Below is a small trained network, with its code and all its weights. Each question gives an input and a class and asks what happens when units are switched off, that is, made to give their printed mean instead of their output.

import numpy as np


def w(rows, s, z=0):
    codes = np.array(rows[::2]) - 128.0
    scale = np.full(codes.shape[1], s)
    scale[-1] = z or s
    return codes * scale


def norm(h):
    return h / np.sqrt((h * h).mean(-1, keepdims=True) + 1e-5)


def f(y):
    return np.maximum(y, 0)


def log_softmax(a):
    a = a - a.max(-1, keepdims=True)
    return a - np.log(np.exp(a).sum(-1, keepdims=True))


def net(x, mask):
    res = np.array(x, float).reshape(1, 4) / 4 @ E
    u = 0
    for l in range(4):
        y = f(norm(res) @ A[l][:, :-1].T + A[l][:, -1])
        res = res + np.where(mask[u : u + 4], y, B[l][:, -1]) @ B[l][:, :-1]
        u += 4
    return log_softmax(norm(res)[-1] @ U[:, :-1].T + U[:, -1])


A, B = {}, {}
E = w([
[172,182,149,99,157,128,93,193],'x0',
[124,53,57,64,162,99,70,78],'x1',
[254,126,134,147,109,103,164,134],'x2',
[131,106,172,115,156,62,54,123],'x3',
],0.0076)
A[0] = w([
[24,216,168,126,151,224,113,106,24],'L0N0',
[156,202,83,85,146,179,70,175,66],'L0N1',
[83,65,127,40,166,37,137,136,9],'L0N2',
[253,80,18,53,26,85,124,170,86],'L0N3',
],0.0042,0.0014)
B[0] = w([
[108,76,254,210,30,118,162,97,220],'L0N0',
[165,82,98,24,56,187,93,212,185],'L0N1',
[36,137,98,90,244,60,232,252,190],'L0N2',
[104,215,252,72,113,92,216,91,254],'L0N3',
],0.0042,0.0035)
A[1] = w([
[174,84,144,94,136,65,3,105,121],'L1N0',
[99,41,164,219,43,155,249,182,231],'L1N1',
[107,54,94,194,152,121,97,161,8],'L1N2',
[9,19,74,55,154,145,60,101,93],'L1N3',
],0.0045,0.0017)
B[1] = w([
[92,98,90,132,111,159,237,145,183],'L1N0',
[119,21,156,234,179,61,206,192,254],'L1N1',
[80,135,99,44,215,123,113,168,136],'L1N2',
[228,225,25,102,56,175,3,252,219],'L1N3',
],0.0055)
A[2] = w([
[73,101,86,134,144,156,59,126,69],'L2N0',
[136,83,162,194,102,139,187,78,244],'L2N1',
[105,125,133,170,118,245,135,117,246],'L2N2',
[64,162,183,173,131,158,101,154,207],'L2N3',
],0.011,0.0012)
B[2] = w([
[149,72,67,70,50,221,54,212,187],'L2N0',
[132,79,254,187,95,99,247,186,254],'L2N1',
[132,46,172,106,109,103,146,157,185],'L2N2',
[81,95,158,169,67,65,172,111,208],'L2N3',
],0.0083,0.0082)
A[3] = w([
[199,166,175,132,137,82,179,131,107],'L3N0',
[250,195,181,123,145,192,119,254,254],'L3N1',
[93,47,134,14,177,51,84,171,197],'L3N2',
[147,163,127,106,126,161,126,111,90],'L3N3',
],0.0071,0.0034)
B[3] = w([
[10,147,16,112,192,203,11,113,209],'L3N0',
[107,79,124,60,2,147,113,152,254],'L3N1',
[181,85,168,202,152,148,251,29,210],'L3N2',
[139,200,170,87,149,185,112,163,132],'L3N3',
],0.0067,0.0089)
U = w([
[107,195,116,154,182,134,98,124,45],'0',
[136,155,76,158,159,117,119,78,47],'1',
[121,188,152,104,97,120,93,112,80],'2',
[108,187,115,151,182,138,100,142,49],'3',
[135,98,80,77,71,199,63,155,187],'4',
[148,119,130,138,213,107,168,5,95],'5',
[119,75,180,184,83,120,204,156,224],'6',
[107,168,132,187,185,144,73,79,3],'7',
],0.013,0.0052)

Each question gives the input, the list of numbers given to net, and the class t.
The units are the neurons (one row each of A and B). Each row of codes is followed by its name. A weight is (code - 128) times the scale printed after its matrix; where a second scale follows, it is the last column's (A, B and U).
mask holds one flag per neuron, layer by layer. A switched-off neuron (its flag False) gives its mean, the last column of its row in B, instead of its output. The means were averaged over made-up inputs and are rounded, as every weight is.
A unit's drop is (log p(t) with every unit on - log p(t) with that unit switched off) / (log p(t) with every unit on - log p(t) with every unit switched off).
The circuit of an input: a set's keep is (log p(t) with only the set's units on - log p(t) with every unit switched off) / (log p(t) with every unit on - log p(t) with every unit switched off). Starting from the 12 units with the biggest drops (on a tie, the unit counted first), units are removed one at a time, each time the one whose removal leaves the highest keep (on an exact tie, the one counted first), for as long as the keep stays at least 0.8.
circuit, biggest first: the units of the circuit, biggest drop first
most important unit: the unit with the biggest drop
k most important neurons: the k neurons with the biggest drops, biggest first
top k neurons in layer l: the k neurons of layer l with the biggest drops, biggest first
drop of u: that unit's drop, to one decimal
input [6,6,-1,-1], class 4: circuit, biggest first -> (L2N1)
input [-2,0,-7,3], class 4: 2 most important neurons -> (L2N0, L1N3)
input [5,-8,0,6], class 2: circuit, biggest first -> (L2N1, L3N2)
input [-1,7,2,-4], class 5: 4 most important neurons -> (L0N3, L2N1, L2N0, L3N1)
input [-4,0,-8,8], class 4: 3 most important neurons -> (L2N0, L1N3, L2N1)
input [-3,2,5,8], class 5: top 3 neurons in layer 3 -> (L3N1, L3N0, L3N2)
input [4,8,3,1], class 5: 4 most important neurons -> (L3N2, L0N3, L2N1, L2N0)
input [-6,0,-3,4], class 4: 2 most important neurons -> (L1N3, L2N0)
input [-3,7,3,-4], class 5: 4 most important neurons -> (L0N3, L3N1, L2N1, L2N0)
input [-6,6,4,1], class 5: top 2 neurons in layer 1 -> (L1N1, L1N3)
input [-4,5,3,2], class 5: 3 most important neurons -> (L0N3, L2N1, L3N1)
input [7,-8,5,3], class 4: top 2 neurons in layer 3 -> (L3N1, L3N0)
input [8,1,7,6], class 4: drop of L3N0 -> 0.1
input [-8,2,-3,7], class 4: most important unit -> L2N0
input [-8,1,-4,8], class 4: drop of L2N0 -> 0.3
input [-5,6,-7,8], class 4: drop of L1N3 -> 0.1
